Each row is followed by its group and then its class within the group.
-0.96 +1.97 -0.51 -0.42 +0.41 +0.67 -1.71 +2.87 -0.87 -0.61 +0.53 -0.34 +0.02 -1.19 -0.49 -0.06 -0.21 -0.08 +1.26 +2.56 +0.09 +0.32 +0.31 -2.50 +0.30 -0.51 -0.41 -0.01 | (39):<73>
-0.49 +0.60 -2.29 -1.11 -1.52 +0.59 -2.37 -0.28 +1.14 -0.67 -0.47 +0.24 +0.19 -1.97 -0.70 -0.84 +1.13 +0.22 +1.43 -0.50 -1.90 +0.09 +0.60 -0.87 +0.07 -0.12 -0.46 +0.50 | (40):<76>
-0.57 +2.00 -0.27 +0.01 +1.22 +0.95 -1.55 +4.25 +0.13 +0.52 +1.85 -0.70 +0.64 -2.94 -0.94 -0.03 -0.12 +0.65 +0.46 +2.83 +0.41 +1.51 -0.53 +0.45 +1.02 +0.63 -0.40 +0.83 | (39):<73>
+0.70 +1.07 -0.52 +1.88 +0.81 +3.55 -2.12 +0.61 +0.47 -0.93 +5.95 +0.75 -0.39 +0.79 -0.09 -0.93 -0.48 +0.88 +0.16 +0.34 +0.06 +0.31 -0.49 -0.88 +1.01 +0.46 +0.34 +0.62 | (40):<76>
+0.24 +4.85 -0.52 -0.28 +0.95 -0.01 +0.05 -0.57 -0.65 -0.16 +2.22 +0.05 +0.28 -4.06 -1.32 -0.52 -0.48 +1.18 -0.89 +3.94 -4.10 +0.33 -1.85 +0.00 +1.41 +1.27 +0.60 +1.15 | (40):<71>
+1.41 -0.20 -0.73 -0.27 +0.93 +0.27 -0.23 +0.36 +0.44 -1.24 +1.09 -0.14 +0.18 -1.58 -2.20 +0.72 +0.17 +1.95 -0.09 +2.65 -1.89 +0.68 -0.63 -0.46 +1.40 +0.28 +0.32 +0.26 | (40):<76>
+0.91 +2.61 +0.60 -0.72 +0.12 +0.17 -0.24 +0.74 +0.97 -0.95 +0.25 -0.08 +0.17 -2.74 +1.23 +0.16 +1.04 +1.84 +1.06 +1.16 -4.16 +0.23 +0.00 -0.67 +0.03 -0.46 +0.89 +0.74 | (40):<76>
+1.41 +1.01 +0.86 -0.31 +0.75 -0.37 +2.71 +3.68 -0.84 +0.63 +1.05 -0.70 +0.30 -1.41 -0.28 +0.58 -1.43 +1.29 +0.54 +5.74 -0.57 +1.07 -0.03 -0.11 +0.84 +0.33 +0.76 +0.17 | (39):<73>
+0.06 +2.79 -0.25 -0.27 +0.78 +0.18 +0.00 -1.02 +0.45 -0.19 +1.33 -0.66 +0.98 -0.45 -0.74 -1.12 -0.22 +1.66 +0.07 +3.85 -1.48 +1.02 -0.32 +0.62 +0.22 -0.46 +0.22 +0.78 | (40):<71>
-1.17 +1.65 +0.47 -0.93 +0.01 +0.40 -1.20 +4.06 -0.66 -0.69 +1.17 -1.29 +0.32 -1.59 -0.17 +0.64 -0.75 -0.39 +0.34 +0.67 +2.87 +1.14 -0.79 +1.29 -0.23 +0.89 -0.39 +0.67 | (39):<73>
+0.08 +1.28 +0.06 -0.35 +1.39 +0.14 +0.72 +3.19 -0.04 +0.14 +0.94 +0.06 +0.39 -2.55 +0.41 -0.78 -0.70 +0.32 +0.38 +3.35 -1.38 +2.11 -0.12 -0.21 +1.42 +0.20 +0.91 +0.49 | (39):<73>
-1.10 +0.94 -0.58 +0.24 +1.40 +0.26 -1.38 +3.83 -0.57 -0.04 +1.81 +0.30 +0.71 -2.49 -1.32 +1.66 +0.37 -0.05 -0.12 +1.15 +2.33 +0.27 -0.30 -0.74 +1.58 +0.50 -0.10 +0.41 | (39):<77>
+0.77 +5.19 +0.06 -0.94 +0.64 +0.23 -1.49 +1.05 -0.46 +0.69 +1.52 +1.07 +0.25 -2.12 -0.79 -0.98 -0.30 +1.19 +1.03 +3.64 -3.45 +1.21 -0.54 +0.29 +1.18 +0.27 +0.29 +2.96 | (40):<76>
-2.07 +2.36 -0.27 -0.97 +1.60 +0.77 +0.08 +2.00 -0.83 +0.89 +0.61 -0.40 -1.04 -1.37 -0.62 -0.93 -0.19 +0.97 +0.51 +4.01 -1.99 +0.12 -0.03 -0.27 +0.81 +0.21 -0.29 +0.96 | (39):<77>
+0.36 +6.17 -0.35 +0.51 +1.59 +0.52 +0.88 +2.41 -0.79 -0.04 +1.91 -0.22 +1.06 -0.39 -0.52 -0.60 -0.32 +0.79 -0.24 +3.52 +0.69 +0.49 +0.31 +0.76 +0.93 +0.49 -0.31 +1.57 | (39):<77>
+0.49 +1.73 +0.12 +0.05 -0.47 +0.26 -0.71 +2.66 +1.88 -1.16 +0.91 +0.24 +0.92 -0.66 +0.80 -0.77 +0.75 +0.97 +0.28 +2.17 -1.14 -0.25 -2.52 +0.52 +1.71 -0.36 +1.39 +1.11 | (40):<76>
